What can hang from each mark:
k235: k318 k610
k194: k318 k752 k860 k897
k897: k194 k752 k999
k318: k175 k194 k235 k860 k897
k860: k194 k390 k752 k999
k86: k390 k518
k999: k194 k752 k860
k610: k86 k175 k235
k390: k235 k518 k610 k860
k518: k86 k390 k860
k752: k194 k518 k610 k860

Known rows, with every way that one mark hangs from another:
k235[k318 k610[k86[k390 k518]]]: [  20   90 -165  -98 -270  218  243  201  -98 -222   64 -168  -25 -147
 -225  203  222 -160  -13  176 -117  259 -224 -170  263 -131  -91  283
   89  101 -282 -131    7  -11  257   44 -257  102  273 -310  258  191
  112 -153  140   -5]
k752[k194 k518[k860[k999]] k610[k86]]: [  73  203  141 -110 -226 -147  281 -333 -621 -430 -256  301 -147   59
 -105  394 -358 -197   84  168 -259  323   69  304   18 -195  280 -129
    9  273 -195  -61 -124  -95 -173   53  283   77  251   70 -232  167
  -37  -80  250   19]
k897[k752[k610 k860]]: [ -70  118  115  -92  -11  -99  139 -260 -212  -38  -34  154 -116  134
 -104   78 -235 -170  -19  297   78  179   63   67  -80  139   45  -70
  -36  -25  -51   70 -109 -101   43  116  188  -16   25  -67  -71    0
 -124   14  225  -14]
k752[k194[k860[k999]] k518 k610[k175]]: [ -83  146  221  -79 -200  -49  134 -280 -555 -261 -396  341  -91   56
 -131  231 -323 -149  236  175 -224  120  194  260  -66  -16  231 -131
  -81  181 -108  -52  -55  -90 -360  -28  306   69  132  -14 -171  236
  -38    1  272  -23]
k999[k194[k897] k752 k860]: [-185   85  262  212  -95 -201   33  141 -387 -122   25  162  220 -154
  -79  -91  -51   22  -47  106   70  185  -73   68  207 -138   96 -180
 -266 -369 -227  -20 -168 -130  -62   28   18   69  -53  240 -250  -98
   71  -90   77  200]
k318[k860[k999[k752]] k897[k194]]: [  17  -68  435   75  333 -116   31  -70 -242    9  -24  224   91  154
 -149  -43 -142   79 -105  -62  -83  302  118   75 -167 -191  236 -286
   -3  155 -241  -84 -189  -71   92 -304 -136  141 -245   98   -7 -171
  219 -197  -26  281]
k518[k86[k390[k860]]]: [ -69  203   95   20  -19  -96   73 -267 -195   78 -117   24  -29  -53
 -114  124  148  -32  -95  124   -5   98 -246 -167  191 -209   20   -2
   49  -34 -172  -47  -81   36  309   34  148   16  115 -280  -19  -92
   43 -159   21 -106]
k235[k318[k897] k610[k86 k175]]: [  25   -5   38   98  -90  169  -31  203 -422  -18  124   47   48 -161
  -42  146  166  -88  125   55 -261  372  -70 -138   54   17  -71  298
   78  126 -271 -154   37  328  -76   28 -199   96  166 -198  294   85
  135 -195  150  389]
k194[k318[k235] k897[k752]]: [-260  252 -308   82   45   13 -113  179 -113  116   68  173   91  -62
   -7   25  170  158  183  175  -10 -138   71 -233 -110   57  162 -179
 -171  -29  -62 -147  -75 -111  -94   64  200 -134 -103 -200  -72  127
  -53  -69  -85 -160]
k752[k518[k86] k610[k175] k860[k390]]: [-181  301  319   58  -26 -127  321 -471 -639 -190 -192  252   52  201
   -4  186 -307 -184    1  245 -163  104   25   71  -23  -10  185   30
  155  131 -151  -75 -192   97   79   94  391  -97  133  -86 -101  -23
 -166 -171  227  225]
k86[k390[k860[k194[k318 k752]]]]: [-113   15   59   32   56  173  101 -144 -177   86  -17   52 -220 -200
 -243  198   63  -91  -55   36  -30  187 -208 -283   17 -224   57 -186
  -33  -89  -27 -145  153  -81  378  -17   81    4 -140 -217 -229  127
  198  -40   11 -303]
k235[k610[k86[k518]]]: [  67  104 -185  -31 -259  141  170  130 -103 -134  192  -59   10  -36
  -81  201   34  -77   22   88  -73  264   -7  -49  197  -26  -29  168
   55  110 -152  -84   15   46  127  -38 -123   68  194  -79  156  139
   53 -135  146   75]
k86[k390[k235[k610]] k518[k860[k194 k999]]]: [  21  185  311  -32 -245  -27  306 -444 -263 -139   33  -42 -309  -87
 -311  224 -105 -167 -166   57  -51  178 -284 -135  378 -459  217 -135
  133  103 -225 -186 -133 -243  477 -210 -190  197  -11 -243 -137  133
  202 -127  -82  -97]
k390[k610[k235] k860[k194 k752]]: [-186  119  157  126  -99  -65  227 -429 -302  301  194   13 -268  -58
  -37  399 -250 -141 -143  201  -95  452   72  -75  323  -83  -81 -324
   -3   24   36 -277   97 -123  216  277   46   54  -24  -80 -134   20
  228 -104  152   35]
k194[k860[k390[k235 k518[k86]]]]: [ -10  386  109  -34 -127 -458   76 -231 -255   87   75   10  -41  -76
  331  110 -104  115  -70  -26   70  -37  -71 -161  130 -222  213 -115
 -162   -7  -75 -107  -10  121  203   17  250    5  -69 -279 -156   68
  -42 -135 -119  -40]
k194[k318[k860] k897[k999]]: [-168  222 -228  252   84  110    6  -24 -227   50 -149  143  117  -58
   13  -44   86  132  116  -30   -8   29  -55  -13 -279  -78  231 -199
 -126  -24 -109  -10  -67  -44  -85 -162  237  -19 -140 -216   -1  111
  -28  -20  -65    5]
k235[k318[k175 k860 k897[k194 k752]]]: [  18   12  227 -127  352 -132  -77  123 -215  195  -39  223  130  143
 -135 -100    7   29   13   59  -78  383   65 -194 -387  -45  211 -103
   91  247 -253  -32 -247   91  -33   -2 -148   -1 -154 -202  196   14
  171 -207  -29  307]
k999[k752[k518[k86] k610[k175]] k860[k390]]: [-348  184  488  171  114 -280  381 -208 -561 -205  -94  256  253   25
 -184  104 -241  -75 -107  136    8   95   -6  -35  112 -105   29 -111
  -54  -64 -300  -33 -272  -38  210   82  118 -175  -63  200 -191  -75
 -119 -219  153  448]
k610[k235[k318[k860[k194 k752]]]]: [-269  174  -58   13   10  125  295  -98 -319   87   60  -60  -47   58
 -110  120  -22  -13  -92   84 -124  263   80  -97 -121  -70  -35 -193
   86  195 -154 -260 -157   -9  153  197  -17   28   -3  -40   84   35
  166  -56   81  -16]
k752[k610 k860[k390 k999]]: [-210   77  362   33  -11  -83  378 -507 -303 -144  -91  139 -174  108
  -48   52 -293 -132 -103   94  -98  158  -38  179  119 -131  235  -83
    1   53  -51 -136   10 -201  122  -77  108   81 -142  -51 -185   42
  -22  119   87  133]
k518[k390[k610[k235] k860]]: [ -85  166  134  100 -121 -151   32 -337 -262  -49   79   70 -133 -106
  -29  231 -198 -190   20  224  -48  203  -74 -210  404  -38   -4 -189
   50 -150  -85  -81   97  173  279  281  169   40    6 -224  -50  -81
   58 -149   88   69]
k86[k390[k235[k318[k897]] k610 k860] k518]: [ 144  -23  393  -17  -55 -252   -2 -329 -133   10  -39  137 -244  -62
 -195  162   42 -223 -109  252 -170  540 -451 -312  369 -281  -38  -95
  206  207 -211  -37    7 -250  232   -9  -72  187   25 -601   15  133
  265 -123   73  126]
k897[k752[k518] k999[k194 k860[k390[k235]]]]: [  25  325  110  -22   42 -509  220 -280 -357  -37 -313  121   11  -78
   11    1 -478  -79 -146   64  219  226  338   45   49 -173  207 -281
 -290 -217 -104   -2 -217 -171   45  314 -193    2  -78  147 -210  192
  -48 -298  -45  409]
k86[k390[k860] k518]: [ -64  102  127 -100 -106   57   94 -263   32  -75  -76   52 -195  -18
 -308   72  104  -56  -53  171  -41  305 -282 -151  184 -243  -92 -104
  197  138  -54    4 -102 -184  369  -49  -94  151   76 -320    9  112
  194  -31   39 -155]
k999[k860[k194 k390[k610[k235]] k752]]: [-297  101  165   76  -63 -190  487 -293 -336  201  198 -101 -110 -105
  -10  210 -248  -61 -203   65   77  230   56  -42  353 -169   -7 -300
  -29 -150  -26 -263    1 -116  320  198 -168  -93 -170  144 -248  -46
  154 -101  -22  117]
k897[k999[k194 k860[k390 k752]]]: [-188  198  120   67   32 -332  382 -229 -177   17 -187  -45   41 -141
  -54  -24 -301   54 -184  -10  183  191  112  153  169 -211  109 -229
 -238 -300   -3  -95 -165 -148  154  142 -196    5 -208  235 -171  111
   73 -117    4  310]
k390[k235 k518 k610]: [ 294   54  330   90 -114 -516 -137 -258   44  149  176  117 -118   29
  338  257 -313 -126 -126   10   -4  161  -34 -136  331  -62   22 -159
  -46   57  -39  -66  249  -78   82  135   54   84  -92 -202 -103   47
   68  -56   96  219]
k235[k318[k860[k194]] k610[k86 k175]]: [ -83  170  -57  136 -118  305  212    0 -535   46  191  -16  -13  -50
  -87  130   99 -185  -15   20 -241  344   -9 -184  -16    2   -9  135
  100  171 -348 -254  -41  232   85  160 -157  117  123 -138  298   48
  202 -155  167  280]
k390[k235[k318] k610[k86 k175] k860[k999]]: [-127   52  265  306 -107 -162  -60 -517 -533  224   87  187 -350 -135
  -56  295  -29 -236  -44   97 -278  579  -44 -162  465 -154  -53 -129
 -108  223 -183 -285  109   29   43  370  -43  323  -28 -447   -6  137
  245  -78  154  397]
k235[k318[k860[k390 k752]] k610]: [-128  179  117   22   -4    9  448 -110 -264  -64  198 -202   69  -51
  -39   60  -24  -42 -224  -26  -18  275 -185 -192  -57 -146   83  103
  -37  -17 -206 -151  -14  -21  313   85 -177  -12 -128 -112  360   26
   28  -62   48  304]
k610[k86 k175 k235[k318[k194 k860 k897]]]: [ -87  101 -145   24   84  239 -104  114 -721   46   26  336   55   -9
 -170  154  235  -22  282  143 -442  484  194  -76  -12   97 -131  -74
  276  445 -266 -244  -77  511 -195  219  -58   96  294 -133  222  -32
  389 -268  120  389]
k390[k235[k610] k860[k194[k752 k897]]]: [  32  275  207  237 -285  -71   -1 -304 -474  202  281   72 -214 -195
  177  249 -150 -132  -52   23 -100  431 -155 -300  124 -220  283 -101
 -181 -142  -81 -245  244  -77   75   14  191   55 -116 -222 -168  168
   87  -53   94   78]
k518[k860[k194 k390 k752]]: [-229  235  168  -42    2 -114  441 -377 -348   -1  202 -134 -191 -106
  -35  162 -210   53 -212   -9   47   85 -142   -6   46 -302  152 -222
  -10  -58   80 -176 -187  -20  396   29  -49  -77 -183   89 -185  -17
   78  -85 -123  -86]
k610[k175 k235[k318[k860 k897]]]: [-201   52   67  116  128  175  -94  -33 -439   90  -32  197   37   41
 -137   -8  176   -4  159   64 -268  316   71 -166 -154   36 -126  -56
  255  283 -223 -144 -181  324  -71  117  -60  120   64 -205  222  -50
  233 -106   57  327]
k194[k752[k860] k897]: [ -74  150  -29  130 -267  101  -81    5 -345  -63   92   17  -64   -6
   81   79  -54  -29   99   85   48  120 -149    3 -182  -54  238  -23
 -137 -180   70    1   35   43    8  -22  375   24  -28 -169 -140   33
  -83   40  116 -314]
k318[k194[k752 k860[k999]]]: [   1   49  -48  -70 -103   55  -24  133 -276  -83 -115   37  -76 -102
 -209  165  -50   48  106  -26   59   10   89   78  -50  -53  246 -172
 -260  -25   70  -78  150   13  -31  -96  150   57  -31   -1 -106  160
  139 -134  -38 -287]
k318[k175 k860[k999]]: [-119  -40  333   51  190   32   33 -188 -204  121  -40  257   62  215
 -199 -118  -76   26  -48 -234 -140  191   13  -31 -189 -155  250 -170
   80  289 -210  -51 -104  -27   67 -109  -25  124 -293  -80   91   33
  158   95  -72  197]
k610[k86 k175 k235[k318[k194 k897]]]: [-106   52 -184    2   12  216 -146  213 -619   40    6  278   13 -118
 -138  222  216  -10  332  197 -416  384  225  -37  131  106 -173    0
  189  357 -151 -285    1  480 -251  240 -111   51  347  -99  117   56
  338 -281  121  325]
k235[k318[k194[k752[k518] k860 k897]] k610]: [ 106  267 -110    0 -395  148    8  396 -492 -267  -55  -88  115 -225
  -28  272   32  -69  167  140  -36  127 -108  -75 -159  -27  316  159
 -244 -119 -125  -77  191   39 -168    9  209  -24  268 -190  179  257
  -33 -285   53  -96]
k318[k175 k194[k752 k860] k897]: [ 159 -104  218 -169  119  -21 -257  358 -394   66  -38  356  130  -44
 -179   63  -18   67  261  -55 -141  204  -32  -86 -258   -1  331 -100
  -13  127  -19   41  121  244 -228 -221  250 -101 -102  -86  -68  156
  225 -165  -63    2]
k390[k518 k860[k194]]: [  40  262  336   48 -159 -211   22 -348  -83  155   91  101 -258   18
  176  182 -291   17 -178  -13  -30  368  -88 -102  -36 -246   50 -280
   39  167   15 -170   67 -135  283   61   -6  168  -55  -92 -135  166
  208  -60   47  -12]
k999[k752 k860[k194 k390[k610[k86 k175]]]]: [-265   -3  282  213   37  -94  328 -109 -547   84  289  106  -24 -164
 -101  118 -186 -163 -138   54  -11  208   19  -78  413 -116  -78 -211
 -106 -159 -165 -186  -51   18  262  210 -217  -51 -141  187 -261 -112
  201 -177   36  331]

Rows:
[-156  252  -54   83  -63 -158   57  -27 -526 -102  -67   70  139  -78
 -125  290  -70 -149  140  344  -84  -91   -6 -216  448   78   17  -41
   50  -68 -218 -220  -26  404  119  309  198 -142  208 -199   70 -113
   57 -440  166   86]
k518[k86 k390[k610[k175 k235[k318[k194]]]]]
[  46   90  565  150  -67 -216   30 -324 -665 -325   64  275  -10   82
 -102  169 -525 -355  -15  237 -100  102  -64  -75  162  -20  127 -184
    8  -80 -184   74 -122  114  243  256  339  -10  -28  -42 -128 -121
 -121 -209  217  228]
k999[k752[k518[k390[k235 k610[k175]]] k860]]
[  71  317  127   62 -133 -357  133 -188 -366 -138   86  -17  140  -62
  102  141 -178 -106  -53   97   29 -102 -179 -297  312 -118  264   80
  -56 -206 -313  -90  -18  252  284    8  284 -146  -29 -158   -4  -86
 -200 -265   90   89]
k518[k86 k390[k235[k610]]]
[-143   54  377   55  -93   16  337 -457 -333  -63 -133  157 -238  174
 -113  110 -369 -197 -117  132 -133  180   -2  227   18  -95  261 -170
   45  128 -105 -182  -32 -308   46 -142  181  122  -78   27 -277   86
   48   91  177  -73]
k752[k610 k860[k194 k999]]
[-186   60  302  272  126 -292  216 -149 -321    0 -112  133  103 -194
 -140  -13 -329 -141 -123   78  134  128  142   67  406  -94   -3 -214
 -282 -393  -95  -59 -130  -87   78  242 -238   33 -177  222 -185  -11
  149 -219   54  604]
k897[k999[k194 k752 k860[k390[k610[k175]]]]]
[ 101  230  264 -196 -205 -264  135 -300 -163 -149   -3   32 -190  -75
  -30  294 -192  -13  -72   92   26  142 -268    8  114 -335   47 -197
   49    0  -13  -16  -65   -6  378   68   27   52   45 -100 -106   19
  107  -34   96 -215]
k86[k390[k518[k860[k752[k194]]]]]
[-264   80  255 -129   24 -270  538 -431 -284 -122  -69  121 -122    9
  -48  203 -408   18  -91   65 -101  199   64  211  197 -224  205 -201
 -203   52   38 -266   72 -300    8  -63  -42  -84 -262  146 -214  177
   22  134  226   54]
k860[k390 k752[k194 k610] k999]
[  43  136  238  -16  184 -191  177 -386 -461    4    3  244  -47   74
  -43  -26 -148    6  -90 -128 -173  206   69  -17  104 -207  302 -299
   12  244 -123 -202   85  -38   40  -39  -95   51 -174   12   -6  -30
  248  -92 -146  353]
k318[k194 k860[k390[k235] k999]]
[  39   66  154  -30 -150   46   54 -203 -105  -44   70   70  -94  -69
 -229  125   77 -163   49  135 -119  141 -153 -247  392 -123  -72   67
  180   73 -167  -86    0    2  248  -60 -189   71   59 -291   78   95
  139  -70  106  138]
k86[k390[k235[k610[k175]]] k518]
[-262  115  313    4   72 -258  460 -514 -322  170  150  -31 -242  -32
   55  133 -383   73 -273 -141  -64  147   91   11  224 -362  239 -327
 -194   78   39 -415   47 -259  279  -52 -212  -13 -430   90 -295  157
  135   21  -59    9]
k860[k194 k390[k235] k752 k999]
[-267  -81  227  182  317   56  228 -105 -219 -124  -52  274   97   65
 -318   43  -55    2  -80  -29  -78  116  -34  -34 -133  -68  119 -263
 -116  120 -267  -68  -46 -211  141 -212  164   25 -316   14  -88   26
   43   58   91  128]
k194[k318[k860[k999[k752[k610]]]]]
[-318  282  -40  234 -175 -192  246 -233 -288  161   -3  -50    4 -184
  125  155 -153   63    7  104  109  156   57   95  299 -149   74 -230
 -202 -271   19 -148  -15  -90   50  150  -43  -59  -90  -65 -139   50
   -3  -88  -32  191]
k194[k897[k999[k860[k390[k610[k235]] k752]]]]
[  33    8  165 -210  227 -170 -211  174 -178  281  -24  248   66    7
  -64   -8  -41  105  179   95   11  199  220  -69 -214   10  264 -135
  -55   52  -67   21 -159  181 -125 -118  -15  -48 -124 -149  -58   41
  102 -227 -108   83]
k318[k175 k897[k194[k860] k752]]
[ -54  114   32  -52  -82   80  243 -162 -318 -114   68   31 -199 -135
 -187  332  -27 -170  -41  100  -62  123 -160  -69  133 -151  100  -77
   37  -67 -115 -111  -13   67  280    4  159  -21   12  -61 -288   24
  123  -73  116 -273]
k518[k860[k194[k752[k610[k86[k390]]]]]]
[  42  153  170   28  -34 -134  309 -264 -308  117  252  -30 -112 -133
  214   85 -226 -128 -146  -59 -103   84   13 -201  270 -183  223  -12
  -44  -70  -77 -288  180  -56  125   -4 -159  -92 -139   12 -137   69
   81  -80  -86  277]
k860[k194 k390[k235[k610]]]
[-267  178   46  -80   21 -136  293 -200 -124  106   -3 -158 -124 -107
   -8  142 -114  170  -57   25   97   31  225  147  122 -207  244 -228
 -268 -106  103 -246  -67  -49  208  -67 -103   44 -210    4 -151   40
   69 -131 -112 -113]
k897[k194[k860[k390 k752 k999]]]
[  96  356   54  -36    7 -417  154 -358  -41  173  -67  -28 -209   33
  213  222 -559 -109 -121  262  299  157  343  108   93  -68  201 -273
 -217 -173  156  -85  -67  -96  270  286 -161   27  -42 -111 -104   69
    7 -341   25  205]
k897[k194 k752[k860[k390[k518 k610]]] k999]
[ -18  274  253   76    3 -173  161 -147 -315 -432 -220   63   61  -56
 -182  103 -453  -89  -58   80  117  -89  -43   72  -99 -197  188 -203
 -123 -155 -108  152 -319    0  297   92  150  -51  -31  104  -79   58
 -172 -283  -14  108]
k897[k999[k752[k518[k390 k860]]]]
[ 106  -50  268   70  224 -212  -34  130 -159  -84 -201  224  166  -58
  -72  -60 -267   15  -37   33  -28  177   99  137  -10  -85  105 -122
 -162 -122 -112   23 -128  -83 -155 -133  -84   43  -99  176 -102   56
  127 -207   70  349]
k318[k897[k999[k194 k752]]]
